Below are the code and all the weights of a small trained network. Each question names an input and a class and asks about switching units off, where a switched-off unit gives its printed mean instead of its output.

import numpy as np


def w(rows, s, z=0):
    codes = np.array(rows[::2]) - 128.0
    scale = np.full(codes.shape[1], s)
    scale[-1] = z or s
    return codes * scale


def norm(h):
    return h / np.sqrt((h * h).mean(-1, keepdims=True) + 1e-5)


def f(y):
    return y / 2 * (1 + np.tanh(0.7978845608 * (y + 0.044715 * y**3)))


def log_softmax(a):
    a = a - a.max(-1, keepdims=True)
    return a - np.log(np.exp(a).sum(-1, keepdims=True))


def net(x, mask):
    res = np.array(x, float).reshape(1, 4) / 4 @ E
    u = 0
    for l in range(4):
        y = f(norm(res) @ A[l][:, :-1].T + A[l][:, -1])
        res = res + np.where(mask[u : u + 3], y, B[l][:, -1]) @ B[l][:, :-1]
        u += 3
    return log_softmax(norm(res)[-1] @ U[:, :-1].T + U[:, -1])


A, B = {}, {}
E = w([
[98,69,45,190,114,211,3],'x0',
[119,121,137,142,126,130,143],'x1',
[98,101,125,140,254,53,128],'x2',
[198,87,56,139,45,60,227],'x3',
],0.006)
A[0] = w([
[129,191,170,87,69,185,144,44],'L0N0',
[100,122,137,87,130,161,173,3],'L0N1',
[33,149,77,161,2,90,91,52],'L0N2',
],0.0054,0.0029)
B[0] = w([
[65,100,72,2,87,196,223,255],'L0N0',
[140,133,77,73,171,119,115,27],'L0N1',
[188,97,79,171,144,146,127,221],'L0N2',
],0.0082,0.001)
A[1] = w([
[130,147,136,152,122,184,178,114],'L1N0',
[65,174,2,167,118,101,156,1],'L1N1',
[159,108,128,188,15,167,87,211],'L1N2',
],0.0045,0.00041)
B[1] = w([
[137,108,22,132,92,186,20,149],'L1N0',
[159,177,155,24,135,252,223,145],'L1N1',
[254,211,208,130,168,96,92,253],'L1N2',
],0.0057,0.0019)
A[2] = w([
[181,78,52,170,167,90,141,12],'L2N0',
[140,199,184,121,103,199,118,46],'L2N1',
[84,181,254,67,173,158,161,6],'L2N2',
],0.0066,0.0018)
B[2] = w([
[92,92,38,63,128,165,169,171],'L2N0',
[134,131,41,197,99,254,133,178],'L2N1',
[210,7,99,113,145,197,83,252],'L2N2',
],0.0083,0.0035)
A[3] = w([
[41,216,125,223,160,223,71,60],'L3N0',
[83,111,60,72,145,215,149,6],'L3N1',
[175,182,105,139,2,125,170,2],'L3N2',
],0.0058,0.00078)
B[3] = w([
[45,254,117,90,117,74,206,238],'L3N0',
[173,65,121,11,83,136,193,213],'L3N1',
[62,112,221,196,152,22,3,253],'L3N2',
],0.0074,0.0032)
U = w([
[150,40,77,41,95,192,167,254],'0',
[133,145,251,142,45,49,124,139],'1',
[175,68,233,119,233,136,79,120],'2',
[133,126,117,116,157,41,234,59],'3',
[93,226,121,138,78,209,94,90],'4',
[220,93,86,222,85,112,45,81],'5',
[29,178,109,148,199,87,91,100],'6',
],0.013,0.0029)

Each question gives the input, the list of numbers given to net, and the class t.
The units are the neurons (one row each of A and B). Each row of codes is followed by its name. A weight is (code - 128) times the scale printed after its matrix; where a second scale follows, it is the last column's (A, B and U).
mask holds one flag per neuron, layer by layer. A switched-off neuron (its flag False) gives its mean, the last column of its row in B, instead of its output. The means were averaged over made-up inputs and are rounded, as every weight is.
A unit's drop is (log p(t) with every unit on - log p(t) with that unit switched off) / (log p(t) with every unit on - log p(t) with every unit switched off).
most important unit: the unit with the biggest drop
top k neurons: the k neurons with the biggest drops, biggest first
k most important neurons of layer l: the k neurons of layer l with the biggest drops, biggest first
drop of u: that unit's drop, to one decimal
input [-8,-8,-6,7], class 1: most important unit	L3N2
input [-1,-3,-8,4], class 1: top 3 neurons	[L3N2; L2N2; L0N0]
input [1,3,-1,1], class 5: top 3 neurons	[L1N2; L0N2; L2N2]
input [-6,7,5,0], class 2: 2 most important neurons of layer 2	[L2N2; L2N0]
input [2,-7,-6,1], class 5: top 3 neurons	[L0N2; L3N2; L1N2]
input [-6,2,1,0], class 2: 2 most important neurons of layer 0	[L0N0; L0N2]
input [6,3,1,-2], class 6: top 2 neurons	[L3N0; L2N2]
input [3,-7,0,-1], class 4: top 2 neurons	[L3N2; L1N2]
input [-7,4,1,-1], class 2: top 3 neurons	[L2N2; L2N0; L3N1]
input [6,7,3,0], class 6: top 4 neurons	[L2N2; L0N0; L3N0; L2N1]
input [6,-2,-3,-1], class 4: top 2 neurons	[L3N0; L2N2]
input [2,-4,4,-4], class 6: top 2 neurons	[L3N0; L1N2]
input [5,4,7,1], class 0: top 2 neurons	[L2N0; L3N2]
input [8,-4,2,4], class 0: most important unit	L2N0
input [-8,7,-5,-1], class 0: top 2 neurons	[L2N2; L0N0]
input [0,0,-1,2], class 1: top 2 neurons	[L2N2; L3N2]
input [0,-4,1,2], class 3: 2 most important neurons of layer 1	[L1N0; L1N2]
input [2,5,2,-6], class 6: 2 most important neurons of layer 1	[L1N1; L1N2]
input [1,1,8,8], class 0: 2 most important neurons of layer 3	[L3N2; L3N0]
input [5,0,-1,-2], class 4: most important neuron of layer 1	[L1N2]
input [3,-8,4,-1], class 6: drop of L2N2	1.1
input [-4,-7,-3,8], class 1: drop of L3N2	0.4
input [8,1,4,0], class 6: drop of L3N0	0.5
